Below are the code and all the weights of a small trained network. Each question names an input and a class and asks about switching units off, where a switched-off unit gives its printed mean instead of its output.

import numpy as np


def w(rows, s, z=0):
    codes = np.array(rows[::2]) - 128.0
    scale = np.full(codes.shape[1], s)
    scale[-1] = z or s
    return codes * scale


def norm(h):
    return h / np.sqrt((h * h).mean(-1, keepdims=True) + 1e-5)


def f(y):
    return np.maximum(y, 0)


def log_softmax(a):
    a = a - a.max(-1, keepdims=True)
    return a - np.log(np.exp(a).sum(-1, keepdims=True))


def net(x, mask):
    res = np.array(x, float).reshape(1, 7) / 4 @ E
    u = 0
    for l in range(4):
        y = f(norm(res) @ A[l][:, :-1].T + A[l][:, -1])
        res = res + np.where(mask[u : u + 3], y, B[l][:, -1]) @ B[l][:, :-1]
        u += 3
    return log_softmax(norm(res)[-1] @ U[:, :-1].T + U[:, -1])


A, B = {}, {}
E = w([
[144,70,210,73,156,126,122,198,138],'x0',
[139,2,119,172,160,51,70,38,167],'x1',
[133,132,125,124,132,132,130,128,129],'x2',
[152,205,56,55,157,26,50,167,243],'x3',
[223,143,171,116,99,170,198,53,222],'x4',
[82,134,96,180,196,219,139,195,222],'x5',
[65,171,143,57,188,215,16,20,132],'x6',
],0.0051)
A[0] = w([
[88,108,73,189,255,204,162,188,222,2],'0.n0',
[170,64,192,71,199,155,135,183,106,208],'0.n1',
[164,41,85,174,156,91,121,97,135,209],'0.n2',
],0.0069,0.0048)
B[0] = w([
[168,164,202,102,80,2,120,45,33,229],'0.n0',
[55,125,130,149,65,115,124,133,167,250],'0.n1',
[169,186,146,140,84,184,87,181,113,255],'0.n2',
],0.0092,0.0046)
A[1] = w([
[131,38,163,162,189,217,185,124,77,44],'1.n0',
[99,160,187,142,159,156,94,92,142,250],'1.n1',
[137,35,209,153,138,201,162,113,1,18],'1.n2',
],0.0064,0.0028)
B[1] = w([
[121,215,49,76,214,54,76,160,254,164],'1.n0',
[132,48,132,114,123,221,201,147,73,253],'1.n1',
[163,239,101,78,200,21,54,133,234,231],'1.n2',
],0.0076,0.0044)
A[2] = w([
[87,147,219,238,222,119,173,116,147,69],'2.n0',
[209,71,108,227,155,23,230,208,131,4],'2.n1',
[126,191,2,240,127,147,148,39,99,71],'2.n2',
],0.0073,0.0041)
B[2] = w([
[165,148,128,50,117,48,60,110,75,154],'2.n0',
[53,94,79,44,184,221,121,3,116,252],'2.n1',
[48,65,206,127,89,84,138,186,177,252],'2.n2',
],0.011,0.0032)
A[3] = w([
[82,118,91,171,183,102,89,187,51,95],'3.n0',
[168,59,125,193,162,137,57,98,144,92],'3.n1',
[233,96,125,173,254,70,247,164,118,3],'3.n2',
],0.0099,0.011)
B[3] = w([
[239,115,187,166,144,178,214,72,195,253],'3.n0',
[129,162,35,210,86,151,146,157,86,176],'3.n1',
[2,106,106,63,195,80,98,102,99,128],'3.n2',
],0.011,0.0027)
U = w([
[49,56,67,63,225,226,103,49,74,124],'0',
[183,142,188,88,99,7,123,76,2,112],'1',
[19,48,195,151,68,81,120,218,222,93],'2',
[182,211,49,98,253,54,60,188,224,43],'3',
[143,147,157,138,99,144,134,150,121,203],'4',
[255,116,192,160,140,206,213,103,203,3],'5',
[135,195,70,192,89,187,147,246,68,200],'6',
],0.0098,0.0082)

Each question gives the input, the list of numbers given to net, and the class t.
The units are the neurons (one row each of A and B). Each row of codes is followed by its name. A weight is (code - 128) times the scale printed after its matrix; where a second scale follows, it is the last column's (A, B and U).
mask holds one flag per neuron, layer by layer. A switched-off neuron (its flag False) gives its mean, the last column of its row in B, instead of its output. The means were averaged over made-up inputs and are rounded, as every weight is.
A unit's drop is (log p(t) with every unit on - log p(t) with that unit switched off) / (log p(t) with every unit on - log p(t) with every unit switched off).
The circuit of an input: a set's keep is (log p(t) with only the set's units on - log p(t) with every unit switched off) / (log p(t) with every unit on - log p(t) with every unit switched off). Starting from all 12 units, units are removed one at a time, each time the one whose removal leaves the highest keep (on an exact tie, the one counted first), for as long as the keep stays at least 0.8.
units of the circuit, in order: the units of the circuit, biggest drop first
k most important neurons: the k neurons with the biggest drops, biggest first
k most important neurons of layer l: the k neurons of layer l with the biggest drops, biggest first
input [-8,2,-6,7,-5,6,6], class 2: units of the circuit, in order -> [2.n2 1.n2]
input [3,0,2,2,4,4,-1], class 1: units of the circuit, in order -> [0.n0]
input [-3,0,-1,2,3,-1,0], class 2: units of the circuit, in order -> [2.n2 0.n0 1.n2]
input [-8,-6,5,6,2,2,-8], class 0: 2 most important neurons -> [2.n1 0.n2]
input [-2,8,5,-4,2,-1,-1], class 6: 2 most important neurons -> [0.n2 3.n1]
input [7,6,2,-6,3,-3,0], class 2: 3 most important neurons -> [0.n1 0.n0 3.n0]
input [7,-6,0,7,5,5,-7], class 0: units of the circuit, in order -> [2.n1 0.n2]
input [-5,4,-5,-4,-5,7,6], class 1: units of the circuit, in order -> [0.n0 2.n1]
input [4,-4,-2,-7,-4,-4,2], class 3: 3 most important neurons -> [1.n2 0.n0 1.n0]
input [6,7,8,-5,-8,4,7], class 4: units of the circuit, in order -> [2.n1 3.n0]
input [-5,-4,-6,2,-6,5,-3], class 4: units of the circuit, in order -> [3.n0 0.n0]
input [3,-5,1,7,0,6,-8], class 0: 3 most important neurons -> [2.n1 1.n2 0.n2]
input [7,8,-7,-3,-1,-5,-8], class 0: 2 most important neurons -> [2.n1 0.n0]
input [4,6,-2,3,-4,-5,1], class 6: 4 most important neurons -> [0.n0 3.n1 2.n2 0.n2]
input [-7,2,3,-1,-7,-7,-7], class 0: 2 most important neurons -> [2.n1 0.n0]
input [-2,8,-4,-7,0,-3,-1], class 6: units of the circuit, in order -> [3.n1]
input [-7,6,4,-8,-7,-3,4], class 3: 3 most important neurons -> [1.n2 0.n1 1.n0]
input [0,5,8,1,-8,-6,5], class 4: 2 most important neurons -> [2.n1 0.n0]
input [3,8,2,-6,-3,6,6], class 6: units of the circuit, in order -> [3.n1 2.n1]
input [6,1,-4,3,1,-4,-3], class 2: units of the circuit, in order -> [0.n1]
input [7,-7,-6,-2,-4,-2,-1], class 2: 2 most important neurons -> [0.n1 0.n2]
input [-5,7,4,-6,6,-1,2], class 6: 2 most important neurons of layer 3 -> [3.n1 3.n0]
input [3,1,6,8,2,5,-8], class 0: 2 most important neurons -> [2.n1 1.n2]
input [-7,-1,1,-6,5,8,-5], class 1: units of the circuit, in order -> [0.n0 2.n0]
input [-5,4,-3,-8,-6,4,-2], class 3: 3 most important neurons -> [1.n2 1.n0 0.n1]
input [-8,-7,-7,0,1,4,-8], class 0: 2 most important neurons of layer 0 -> [0.n2 0.n1]
input [5,7,1,0,3,2,-6], class 6: 2 most important neurons -> [0.n2 3.n1]
input [1,-7,7,-6,6,7,-5], class 1: 4 most important neurons -> [0.n0 2.n0 0.n2 3.n0]
input [-3,-1,6,-8,0,-6,6], class 3: most important neuron of layer 0 -> [0.n0]
input [-2,2,-3,-6,-4,8,-6], class 1: 2 most important neurons of layer 1 -> [1.n1 1.n2]
